Below are the code and all the weights of a small trained network. Each question names an input and a target symbol and asks about switching units off, where a switched-off unit gives its printed mean instead of its output.

import numpy as np


def w(rows, s, z=0):
    codes = np.array(rows[::2]) - 128.0
    scale = np.full(codes.shape[1], s)
    scale[-1] = z or s
    return codes * scale


def f(y):
    return y / 2 * (1 + np.tanh(0.7978845608 * (y + 0.044715 * y**3)))


def softmax(a):
    e = np.exp(a - a.max(-1, keepdims=True))
    return e / e.sum(-1, keepdims=True)


def log_softmax(a):
    a = a - a.max(-1, keepdims=True)
    return a - np.log(np.exp(a).sum(-1, keepdims=True))


def net(x, mask):
    ids = ['αβδεηθπστφψω'.index(c) for c in x.split()]
    T = len(ids)
    res = E[ids] + P[:T]
    u = 0
    for l in range(2):
        q, k, v = (res @ M[l].T for M in (Q, K, V))
        z = softmax(np.where(np.tri(T) > 0, q @ k.T / 2**0.5, -1e9)) @ v
        res = res + np.where(mask[u], z, O[l][:, -1]) @ O[l][:, :-1]
        u += 1
        y = f(res @ A[l][:, :-1].T + A[l][:, -1])
        res = res + np.where(mask[u : u + 8], y, B[l][:, -1]) @ B[l][:, :-1]
        u += 8
    return log_softmax(res[-1] @ U[:, :-1].T + U[:, -1])


Q, K, V, O, A, B = {}, {}, {}, {}, {}, {}
E = w([
[85,139,85,134,53,69,55,200,115,152,117],'α',
[115,166,212,119,122,138,65,135,146,44,84],'β',
[118,84,169,146,183,150,148,21,46,112,163],'δ',
[189,115,179,59,135,130,93,203,89,176,137],'ε',
[96,149,77,221,132,123,205,223,30,91,52],'η',
[141,1,156,85,88,43,198,166,178,135,54],'θ',
[217,55,154,155,160,150,174,215,83,70,105],'π',
[151,181,33,148,111,115,115,26,152,188,171],'σ',
[52,113,144,88,139,49,127,106,134,143,178],'τ',
[177,155,177,155,134,119,153,79,239,181,100],'φ',
[90,52,50,93,154,93,169,13,102,129,9],'ψ',
[106,111,57,91,159,194,109,142,196,42,144],'ω',
],0.0098)
P = w([
[106,72,142,51,6,252,162,179,149,124,82],'0',
[105,91,112,241,222,254,59,114,181,129,74],'1',
[109,84,128,12,68,154,156,184,152,118,123],'2',
[147,141,98,215,214,159,53,78,158,110,73],'3',
[98,99,152,20,95,109,152,162,124,95,133],'4',
[179,180,93,202,226,90,57,76,136,89,81],'5',
[100,94,156,20,112,69,155,142,129,88,150],'6',
[216,221,77,200,247,7,33,56,108,65,89],'7',
[85,73,146,28,143,32,153,138,147,97,181],'8',
],0.0057)
Q[0] = w([
[96,166,163,22,132,139,74,187,173,49,110],'L0H1',
[96,42,11,2,125,104,151,128,186,45,51],'L0H1',
],0.0062)
K[0] = w([
[168,207,192,127,108,70,103,119,93,75,124],'L0H1',
[186,145,130,134,103,2,154,85,68,144,95],'L0H1',
],0.0088)
V[0] = w([
[150,63,31,230,145,74,224,20,93,151,24],'L0H1',
[179,179,138,189,237,1,53,142,129,109,121],'L0H1',
],0.0039)
O[0] = w([
[130,100,48,156,95,123,179,57,113,121,51,8],'L0H1',
[145,198,182,124,53,253,108,151,71,90,60,28],'L0H1',
],0.0053,0.0017)
A[0] = w([
[124,139,140,63,6,107,180,137,147,253,201,178],'L0N1',
[119,160,104,253,166,105,89,43,112,188,131,143],'L0N2',
[110,137,96,76,196,107,101,132,153,104,236,255],'L0N3',
[73,97,147,115,82,70,131,178,93,131,118,195],'L0N4',
[254,102,167,179,210,132,127,187,134,133,90,236],'L0N5',
[107,56,103,59,116,49,212,124,192,140,179,164],'L0N6',
[153,114,165,74,10,154,115,250,87,125,123,252],'L0N7',
[87,93,182,123,183,115,124,58,72,116,144,181],'L0N8',
],0.0075,0.0025)
B[0] = w([
[108,226,151,161,102,183,164,57,86,107,204,149],'L0N1',
[86,219,86,41,186,148,158,208,220,138,131,156],'L0N2',
[98,115,111,128,188,115,104,86,105,119,160,254],'L0N3',
[97,137,116,93,83,59,162,170,107,168,128,159],'L0N4',
[183,102,138,176,181,128,131,125,126,142,87,184],'L0N5',
[130,111,255,140,146,61,140,94,168,162,150,199],'L0N6',
[93,135,92,51,131,161,108,204,111,167,115,198],'L0N7',
[119,98,193,53,151,147,161,90,65,110,145,160],'L0N8',
],0.0082,0.0061)
Q[1] = w([
[81,105,97,95,61,127,145,157,90,115,140],'L1H1',
[153,150,131,254,55,86,167,103,121,152,118],'L1H1',
],0.0097)
K[1] = w([
[76,135,106,121,97,107,159,175,29,135,114],'L1H1',
[102,33,157,127,45,253,191,154,231,160,135],'L1H1',
],0.0063)
V[1] = w([
[145,53,209,87,255,171,182,49,73,130,212],'L1H1',
[228,114,76,143,181,85,168,205,47,219,160],'L1H1',
],0.0035)
O[1] = w([
[183,88,192,140,188,199,132,175,12,2,117,255],'L1H1',
[210,138,101,71,216,195,245,101,75,218,124,100],'L1H1',
],0.0045,0.0044)
A[1] = w([
[106,132,25,128,95,210,47,198,164,93,84,119],'L1N1',
[106,138,225,149,90,83,180,41,108,149,223,3],'L1N2',
[143,89,221,250,108,154,123,69,137,75,62,189],'L1N3',
[211,8,176,152,165,141,180,78,27,101,98,91],'L1N4',
[145,147,30,201,163,145,99,1,176,86,210,230],'L1N5',
[114,114,99,108,53,95,218,164,95,176,140,126],'L1N6',
[166,182,67,138,196,215,141,106,154,50,82,192],'L1N7',
[63,86,174,66,93,97,89,115,82,101,186,147],'L1N8',
],0.0062,0.0022)
B[1] = w([
[105,168,118,139,51,158,79,179,105,133,92,191],'L1N1',
[169,164,104,174,112,181,100,193,95,141,55,187],'L1N2',
[149,201,103,68,68,132,143,18,154,2,161,183],'L1N3',
[184,102,51,81,67,98,96,167,153,155,165,213],'L1N4',
[60,53,169,157,66,82,83,90,86,186,148,227],'L1N5',
[128,139,152,124,143,162,180,41,149,170,120,145],'L1N6',
[143,128,163,172,64,202,195,115,131,209,162,248],'L1N7',
[108,139,87,175,132,99,175,195,172,81,161,255],'L1N8',
],0.0072,0.0061)
U = w([
[107,196,46,96,75,111,141,114,207,189,218,6],'α',
[90,164,78,91,96,129,20,203,114,113,52,152],'β',
[182,120,16,144,73,139,157,149,97,77,197,8],'δ',
[129,142,172,41,166,212,193,121,81,147,199,58],'ε',
[77,122,75,106,155,153,207,67,83,150,11,205],'η',
[166,108,226,167,120,124,170,147,250,196,101,107],'θ',
[222,58,139,124,176,113,48,161,108,193,63,160],'π',
[94,61,163,187,47,131,72,80,29,168,152,191],'σ',
[119,179,94,253,150,164,207,207,96,82,125,111],'τ',
[169,235,201,109,110,167,99,64,166,73,126,169],'φ',
[148,92,88,89,81,43,142,68,164,114,81,155],'ψ',
[72,92,153,110,230,18,120,122,188,87,186,184],'ω',
],0.0059,0.0026)

Each question gives the input, a string of symbols that net reads in full, and the target symbol t.
The units are the heads (2 rows each of Q, K, V and O) and the neurons (one row each of A and B). Each row of codes is followed by its name. A weight is (code - 128) times the scale printed after its matrix; where a second scale follows, it is the last column's (O, A, B and U).
mask holds one flag per unit, layer by layer, with each layer's heads first. A switched-off unit (its flag False) gives its mean, the last column of its rows in O or B, instead of its output. The means were averaged over made-up inputs and are rounded, as every weight is.
A unit's drop is (log p(t) with every unit on - log p(t) with that unit switched off) / (log p(t) with every unit on - log p(t) with every unit switched off).
The circuit of an input: a set's keep is (log p(t) with only the set's units on - log p(t) with every unit switched off) / (log p(t) with every unit on - log p(t) with every unit switched off). Starting from the 12 units with the biggest drops (on a tie, the unit counted first), units are removed one at a time, each time the one whose removal leaves the highest keep (on an exact tie, the one counted first), for as long as the keep stays at least 0.8.
circuit, biggest first: the units of the circuit, biggest drop first
top k neurons: the k neurons with the biggest drops, biggest first
k most important neurons of layer l: the k neurons of layer l with the biggest drops, biggest first
input ω ψ ε α, target β: 2 most important neurons of layer 0 : L0N6, L0N2
input σ β ω φ β δ δ, target δ: circuit, biggest first : L1N4, L0N8, L1H1, L1N8
input ψ ε ω ω ε ω β ω δ, target δ: top 2 neurons : L1N4, L1N2
input β ω σ, target σ: circuit, biggest first : L1N5, L0N1, L0N7
input ω ω β φ β ε φ ψ, target η: circuit, biggest first : L0N2, L0H1, L1N4
input ω τ ω ω β, target β: circuit, biggest first : L0N7, L0N6, L0H1, L1N7
input α α σ ε β, target β: 3 most important neurons of layer 0 : L0N7, L0N6, L0N1
input ω π ω ω ε ω α β ω, target β: circuit, biggest first : L0H1, L1N1, L0N7, L0N6
input β η ε π τ, target τ: top 2 neurons : L1N2, L1N8
input ω τ ω ω π ω ω ε ω, target ε: circuit, biggest first : L0H1, L1H1, L0N5
input ε β α ε π δ α δ σ, target σ: circuit, biggest first : L1N5, L0N1
input ψ δ ψ ω β τ ω θ, target ψ: top 3 neurons : L1N3, L1N4, L0N7
input β τ ψ π, target δ: top 3 neurons : L1N4, L1N3, L0N5
input ω β ω β β ε φ, target φ: top 2 neurons : L1N3, L0N1
input β τ β θ, target ψ: 3 most important neurons of layer 1 : L1N3, L1N4, L1N7
input ψ π δ η δ β θ, target θ: 3 most important neurons of layer 0 : L0N6, L0N4, L0N3
input ω ε ψ, target ψ: top neuron : L1N4
input α ω ψ, target ψ: top 2 neurons : L0N6, L1N4
input ω ε ε ω α, target α: 2 most important neurons of layer 1 : L1N6, L1N8
input ω ω η ω ε, target ε: 3 most important neurons of layer 0 : L0N7, L0N1, L0N4
input θ τ ω ε ω β ε φ, target θ: most important neuron of layer 1 : L1N7
